[[ 14 -14  -9  16]
 [-42 -13 -43  37]
 [ 18  57  32  10]
 [  7  46  -1  10]]
->
[[-14  -9  16  14]
 [-13 -43  37 -42]
 [ 57  32  10  18]
 [ 46  -1  10   7]]

[[-24  -4 -12  -7 -14 -18  31 -13  -1  26 -21 -24   1]
 [ -4  -1  -2  -6  -6 -58 -20 -34  12 -23  -7 -12  -2]
 [-22 -33 -12   7  15  10  12  -4  10  -8  19  -7  -3]
 [-52  12 -11  -5   7  -5 -63  27  -2  17   5  11 -10]
 [-16   1  -1 -25  14  24 -65   2  -1  -9 -13  -7   9]
 [ 49  30  22   4 -13 -24 -21  -3  -4  31  21  -2  -6]]
->
[[ -4 -12  -7 -14 -18  31 -13  -1  26 -21 -24   1 -24]
 [ -1  -2  -6  -6 -58 -20 -34  12 -23  -7 -12  -2  -4]
 [-33 -12   7  15  10  12  -4  10  -8  19  -7  -3 -22]
 [ 12 -11  -5   7  -5 -63  27  -2  17   5  11 -10 -52]
 [  1  -1 -25  14  24 -65   2  -1  -9 -13  -7   9 -16]
 [ 30  22   4 -13 -24 -21  -3  -4  31  21  -2  -6  49]]

[[ 36 -19 -12]
 [-75  33  29]
 [ 43   0  -5]
 [-31 -46 -33]
 [-64 -36  -7]
 [ 40  -6  42]]
->
[[-19 -12  36]
 [ 33  29 -75]
 [  0  -5  43]
 [-46 -33 -31]
 [-36  -7 -64]
 [ -6  42  40]]

[[-18 -10 -14 -10  -7  -5  17  22]
 [-12  -4 -46 -64 -45 -18  10  -3]
 [-12  -7 -68 -69 -50 -25   4   9]
 [ -2  -2   1  -1   0   2   0  -1]
 [-36 -13  -6  12   7 -12  26  39]
 [ -5  -3   8  -4  -1   4  10  -1]
 [ -6  -3 -36  -4  -6 -18   4  34]
 [ -4  -3 -15 -27 -18  -3  39  26]
 [ 22  -4 -33 -46 -28   9  -7  -8]]
->
[[-10 -14 -10  -7  -5  17  22 -18]
 [ -4 -46 -64 -45 -18  10  -3 -12]
 [ -7 -68 -69 -50 -25   4   9 -12]
 [ -2   1  -1   0   2   0  -1  -2]
 [-13  -6  12   7 -12  26  39 -36]
 [ -3   8  -4  -1   4  10  -1  -5]
 [ -3 -36  -4  -6 -18   4  34  -6]
 [ -3 -15 -27 -18  -3  39  26  -4]
 [ -4 -33 -46 -28   9  -7  -8  22]]

[[  7   0   2 -15   0   9]
 [  6  -2  -1  65   1   8]
 [ -4   0  -3   7  -1 -31]
 [  6  -2   3  19  -1 -39]
 [  3  -2   4  25   0 -34]
 [  0  -1  -2  42   0 -10]]
->
[[  0   2 -15   0   9   7]
 [ -2  -1  65   1   8   6]
 [  0  -3   7  -1 -31  -4]
 [ -2   3  19  -1 -39   6]
 [ -2   4  25   0 -34   3]
 [ -1  -2  42   0 -10   0]]

[[ 16  10  13]
 [  7 -11  -8]
 [ 30  -7  -5]
 [ -2 -14  21]
 [-57 -15  19]
 [-30 -18  -7]
 [  1  38  17]
 [ 12   4  -3]]
->
[[ 10  13  16]
 [-11  -8   7]
 [ -7  -5  30]
 [-14  21  -2]
 [-15  19 -57]
 [-18  -7 -30]
 [ 38  17   1]
 [  4  -3  12]]

[[  0   2  13 -29 -18   1 -18 -11  15 -42  -1 -31 -11]
 [  1   6  -9  13  15  -7   8 -31 -43 -25  26   9  -9]
 [  6   6 -27   6  22  22 -18 -19  66  19   6  -2 -15]
 [  1  20 -41  17  31  19   0 -19  -1 -20 -14  17  25]]
->
[[  2  13 -29 -18   1 -18 -11  15 -42  -1 -31 -11   0]
 [  6  -9  13  15  -7   8 -31 -43 -25  26   9  -9   1]
 [  6 -27   6  22  22 -18 -19  66  19   6  -2 -15   6]
 [ 20 -41  17  31  19   0 -19  -1 -20 -14  17  25   1]]

[[-36 -18  22 -40  -6 -11  -3 -59  27 -62 -11 -40 -22 -53 -34]
 [ 49  18  53  19  -1   5 -20  36   1  69  55  38  11  20  23]
 [ 45  51 -14 -21 -10  -1 -32  52  40  56  -1 -24 -41  22  39]]
->
[[-18  22 -40  -6 -11  -3 -59  27 -62 -11 -40 -22 -53 -34 -36]
 [ 18  53  19  -1   5 -20  36   1  69  55  38  11  20  23  49]
 [ 51 -14 -21 -10  -1 -32  52  40  56  -1 -24 -41  22  39  45]]
